Below is a small trained network, with its code and all its weights. Each question gives an input and a class and asks what happens when units are switched off, that is, made to give their printed mean instead of their output.

import numpy as np


def w(rows, s, z=0):
    codes = np.array(rows[::2]) - 128.0
    scale = np.full(codes.shape[1], s)
    scale[-1] = z or s
    return codes * scale


def norm(h):
    return h / np.sqrt((h * h).mean(-1, keepdims=True) + 1e-5)


def f(y):
    return np.maximum(y, 0)


def log_softmax(a):
    a = a - a.max(-1, keepdims=True)
    return a - np.log(np.exp(a).sum(-1, keepdims=True))


def net(x, mask):
    res = np.array(x, float).reshape(1, 3) / 4 @ E
    u = 0
    for l in range(2):
        y = f(norm(res) @ A[l][:, :-1].T + A[l][:, -1])
        res = res + np.where(mask[u : u + 11], y, B[l][:, -1]) @ B[l][:, :-1]
        u += 11
    return log_softmax(norm(res)[-1] @ U[:, :-1].T + U[:, -1])


A, B = {}, {}
E = w([
[75,168,131,135,133,188,206],'x0',
[45,87,193,161,205,44,131],'x1',
[201,39,245,69,175,157,92],'x2',
],0.011)
A[0] = w([
[145,51,137,103,195,182,210,138],'0.n1',
[184,8,217,78,101,125,81,104],'0.n2',
[22,178,141,232,184,45,152,142],'0.n3',
[189,126,137,73,80,139,118,53],'0.n4',
[117,21,253,144,236,180,177,137],'0.n5',
[124,68,246,114,163,163,156,90],'0.n6',
[176,184,21,98,66,70,71,130],'0.n7',
[51,109,96,225,175,2,125,3],'0.n8',
[59,248,67,120,81,225,250,105],'0.n9',
[99,216,20,135,7,223,169,42],'0.n10',
[168,237,105,83,49,159,156,146],'0.n11',
],0.01,0.0064)
B[0] = w([
[102,196,167,74,94,144,159,177],'0.n1',
[202,132,142,40,52,123,146,228],'0.n2',
[78,170,127,136,182,25,69,252],'0.n3',
[124,133,113,202,171,66,53,160],'0.n4',
[116,171,168,40,70,168,205,241],'0.n5',
[116,119,147,113,105,138,157,196],'0.n6',
[171,141,113,164,66,155,59,220],'0.n7',
[101,210,47,59,176,45,50,213],'0.n8',
[136,101,84,251,152,201,249,253],'0.n9',
[178,105,44,185,213,168,226,246],'0.n10',
[156,98,115,192,166,104,112,218],'0.n11',
],0.013,0.011)
A[1] = w([
[109,150,103,61,73,123,96,108],'1.n1',
[107,219,85,144,149,83,140,164],'1.n2',
[158,51,134,169,131,202,164,4],'1.n3',
[85,178,106,206,225,29,48,211],'1.n4',
[195,66,108,153,131,73,6,75],'1.n5',
[44,203,79,128,196,38,74,153],'1.n6',
[124,52,103,165,143,191,188,116],'1.n7',
[117,104,118,181,158,195,200,152],'1.n8',
[17,196,112,109,163,113,118,133],'1.n9',
[157,75,207,38,206,130,152,100],'1.n10',
[80,222,81,176,69,126,184,99],'1.n11',
],0.014,0.011)
B[1] = w([
[142,59,126,161,177,49,161,171],'1.n1',
[26,142,121,103,188,54,76,207],'1.n2',
[109,42,57,81,153,39,133,148],'1.n3',
[167,135,172,10,44,61,74,253],'1.n4',
[109,131,151,181,126,100,25,167],'1.n5',
[71,107,164,47,166,29,27,229],'1.n6',
[142,135,130,202,214,165,198,181],'1.n7',
[124,189,40,168,113,182,188,199],'1.n8',
[39,140,148,183,175,60,43,188],'1.n9',
[181,91,111,31,97,173,223,164],'1.n10',
[78,157,144,132,206,193,104,171],'1.n11',
],0.013,0.017)
U = w([
[174,125,25,224,192,201,195,224],'0',
[13,61,136,197,33,184,101,7],'1',
[29,199,145,139,178,183,174,87],'2',
[190,64,175,194,54,133,6,141],'3',
[197,84,191,34,55,184,204,224],'4',
[45,87,202,200,100,188,92,7],'5',
[52,181,69,66,185,24,46,175],'6',
],0.019,0.013)

Each question gives the input, the list of numbers given to net, and the class t.
The units are the neurons (one row each of A and B). Each row of codes is followed by its name. A weight is (code - 128) times the scale printed after its matrix; where a second scale follows, it is the last column's (A, B and U).
mask holds one flag per neuron, layer by layer. A switched-off neuron (its flag False) gives its mean, the last column of its row in B, instead of its output. The means were averaged over made-up inputs and are rounded, as every weight is.
A unit's drop is (log p(t) with every unit on - log p(t) with that unit switched off) / (log p(t) with every unit on - log p(t) with every unit switched off).
The circuit of an input: a set's keep is (log p(t) with only the set's units on - log p(t) with every unit switched off) / (log p(t) with every unit on - log p(t) with every unit switched off). Starting from the 12 units with the biggest drops (on a tie, the unit counted first), units are removed one at a time, each time the one whose removal leaves the highest keep (on an exact tie, the one counted first), for as long as the keep stays at least 0.8.
circuit, biggest first: the units of the circuit, biggest drop first
k most important neurons: the k neurons with the biggest drops, biggest first
top k neurons in layer l: the k neurons of layer l with the biggest drops, biggest first
drop when u is switched off: that unit's drop, to one decimal
input [8,0,-8], class 0: circuit, biggest first	(0.n9)
input [-1,-1,1], class 4: 2 most important neurons	(0.n2, 0.n3)
input [8,5,4], class 4: top 2 neurons in layer 0	(0.n5, 0.n8)
input [8,4,2], class 2: top 2 neurons in layer 0	(0.n5, 0.n8)
input [6,2,0], class 2: 2 most important neurons	(0.n9, 0.n3)
input [-6,-1,-3], class 3: 2 most important neurons	(0.n7, 0.n3)
input [8,5,3], class 2: top 3 neurons in layer 0	(0.n5, 0.n8, 0.n2)
input [7,1,3], class 2: top 2 neurons in layer 1	(1.n4, 1.n11)
input [8,2,0], class 2: top 2 neurons in layer 0	(0.n3, 0.n1)
input [0,-3,-4], class 0: drop when 0.n4 is switched off	0.0
input [-8,5,2], class 4: drop when 0.n2 is switched off	0.3
input [6,8,5], class 4: drop when 0.n5 is switched off	0.4
